Below are the code and all the weights of a small trained network. Each question names an input and a class and asks about switching units off, where a switched-off unit gives its printed mean instead of its output.

import numpy as np


def w(rows, s, z=0):
    codes = np.array(rows[::2]) - 128.0
    scale = np.full(codes.shape[1], s)
    scale[-1] = z or s
    return codes * scale


def norm(h):
    return h / np.sqrt((h * h).mean(-1, keepdims=True) + 1e-5)


def f(y):
    return np.maximum(y, 0)


def log_softmax(a):
    a = a - a.max(-1, keepdims=True)
    return a - np.log(np.exp(a).sum(-1, keepdims=True))


def net(x, mask):
    res = np.array(x, float).reshape(1, 6) / 4 @ E
    u = 0
    for l in range(4):
        y = f(norm(res) @ A[l][:, :-1].T + A[l][:, -1])
        res = res + np.where(mask[u : u + 3], y, B[l][:, -1]) @ B[l][:, :-1]
        u += 3
    return log_softmax(norm(res)[-1] @ U[:, :-1].T + U[:, -1])


A, B = {}, {}
E = w([
[92,193,35,154,106,133,120,195,196],'x0',
[51,68,111,94,174,91,151,110,112],'x1',
[198,71,63,99,250,66,101,89,50],'x2',
[75,74,207,176,100,197,210,157,124],'x3',
[156,204,73,1,173,123,165,53,237],'x4',
[142,184,199,202,63,176,137,132,156],'x5',
],0.007)
A[0] = w([
[104,149,135,122,176,140,126,96,27,42],'L0N0',
[57,80,172,115,41,143,255,176,189,6],'L0N1',
[149,210,50,29,97,84,158,31,181,49],'L0N2',
],0.0075,0.0011)
B[0] = w([
[151,41,131,141,125,100,171,136,178,174],'L0N0',
[65,156,90,201,140,160,72,42,215,251],'L0N1',
[170,180,196,23,185,150,6,180,203,255],'L0N2',
],0.012,0.0064)
A[1] = w([
[206,104,152,197,164,112,123,79,98,251],'L1N0',
[126,97,255,180,86,233,119,85,139,86],'L1N1',
[146,53,91,96,225,86,119,106,131,231],'L1N2',
],0.0096,0.0032)
B[1] = w([
[177,102,124,77,90,129,111,194,7,208],'L1N0',
[108,141,167,91,66,73,254,157,140,254],'L1N1',
[97,50,61,143,153,176,109,48,114,251],'L1N2',
],0.011,0.0083)
A[2] = w([
[30,134,221,163,80,221,199,163,190,3],'L2N0',
[181,124,254,105,87,80,199,121,86,105],'L2N1',
[100,156,39,116,129,222,180,101,124,32],'L2N2',
],0.0077,0.0053)
B[2] = w([
[82,177,200,157,163,164,169,102,116,255],'L2N0',
[197,189,126,93,124,4,175,236,152,207],'L2N1',
[116,121,123,132,180,40,114,140,98,143],'L2N2',
],0.014,0.0064)
A[3] = w([
[28,198,41,139,73,110,17,254,64,12],'L3N0',
[115,164,110,201,72,146,145,81,184,4],'L3N1',
[190,74,147,65,13,238,124,124,100,122],'L3N2',
],0.007,0.0038)
B[3] = w([
[192,120,112,246,121,164,57,129,135,212],'L3N0',
[142,255,40,162,44,97,199,85,69,254],'L3N1',
[48,155,78,184,164,95,20,59,109,220],'L3N2',
],0.0086,0.0022)
U = w([
[69,232,167,178,107,181,188,98,206,149],'0',
[137,11,53,102,189,156,118,82,32,191],'1',
[206,167,200,80,70,72,197,235,90,122],'2',
[209,174,69,214,64,164,40,186,103,3],'3',
[185,181,114,31,229,187,34,116,227,177],'4',
],0.011,0.0048)

Each question gives the input, the list of numbers given to net, and the class t.
The units are the neurons (one row each of A and B). Each row of codes is followed by its name. A weight is (code - 128) times the scale printed after its matrix; where a second scale follows, it is the last column's (A, B and U).
mask holds one flag per neuron, layer by layer. A switched-off neuron (its flag False) gives its mean, the last column of its row in B, instead of its output. The means were averaged over made-up inputs and are rounded, as every weight is.
A unit's drop is (log p(t) with every unit on - log p(t) with that unit switched off) / (log p(t) with every unit on - log p(t) with every unit switched off).
The circuit of an input: a set's keep is (log p(t) with only the set's units on - log p(t) with every unit switched off) / (log p(t) with every unit on - log p(t) with every unit switched off). Starting from all 12 units, units are removed one at a time, each time the one whose removal leaves the highest keep (on an exact tie, the one counted first), for as long as the keep stays at least 0.8.
units of the circuit, in order: the units of the circuit, biggest drop first
top k neurons: the k neurons with the biggest drops, biggest first
top k neurons in layer l: the k neurons of layer l with the biggest drops, biggest first
drop of u: that unit's drop, to one decimal
input [8,6,1,-5,-3,2], class 3: units of the circuit, in order : (L3N0)
input [-1,3,4,8,-1,5], class 2: top 2 neurons : (L1N1; L2N1)
input [-3,-3,-8,-3,-7,6], class 2: top 4 neurons : (L1N1; L2N1; L1N2; L0N2)
input [-3,4,-2,2,-3,8], class 2: top 4 neurons : (L1N1; L2N1; L1N2; L0N2)
input [5,-7,2,8,-5,5], class 2: top 3 neurons : (L1N1; L2N1; L1N2)
input [6,-6,-5,3,4,-7], class 4: top 2 neurons : (L0N2; L1N1)
input [-2,-3,-6,-8,-5,-3], class 3: top 2 neurons in layer 0 : (L0N2; L0N0)
input [-5,-1,7,-7,0,6], class 1: drop of L1N2 : 0.1
input [-3,3,-5,-1,4,-1], class 4: drop of L0N2 : 2.4
input [-6,0,-2,2,-6,7], class 2: drop of L2N1 : 0.3
input [-1,1,5,-5,0,-1], class 1: drop of L1N2 : 0.6
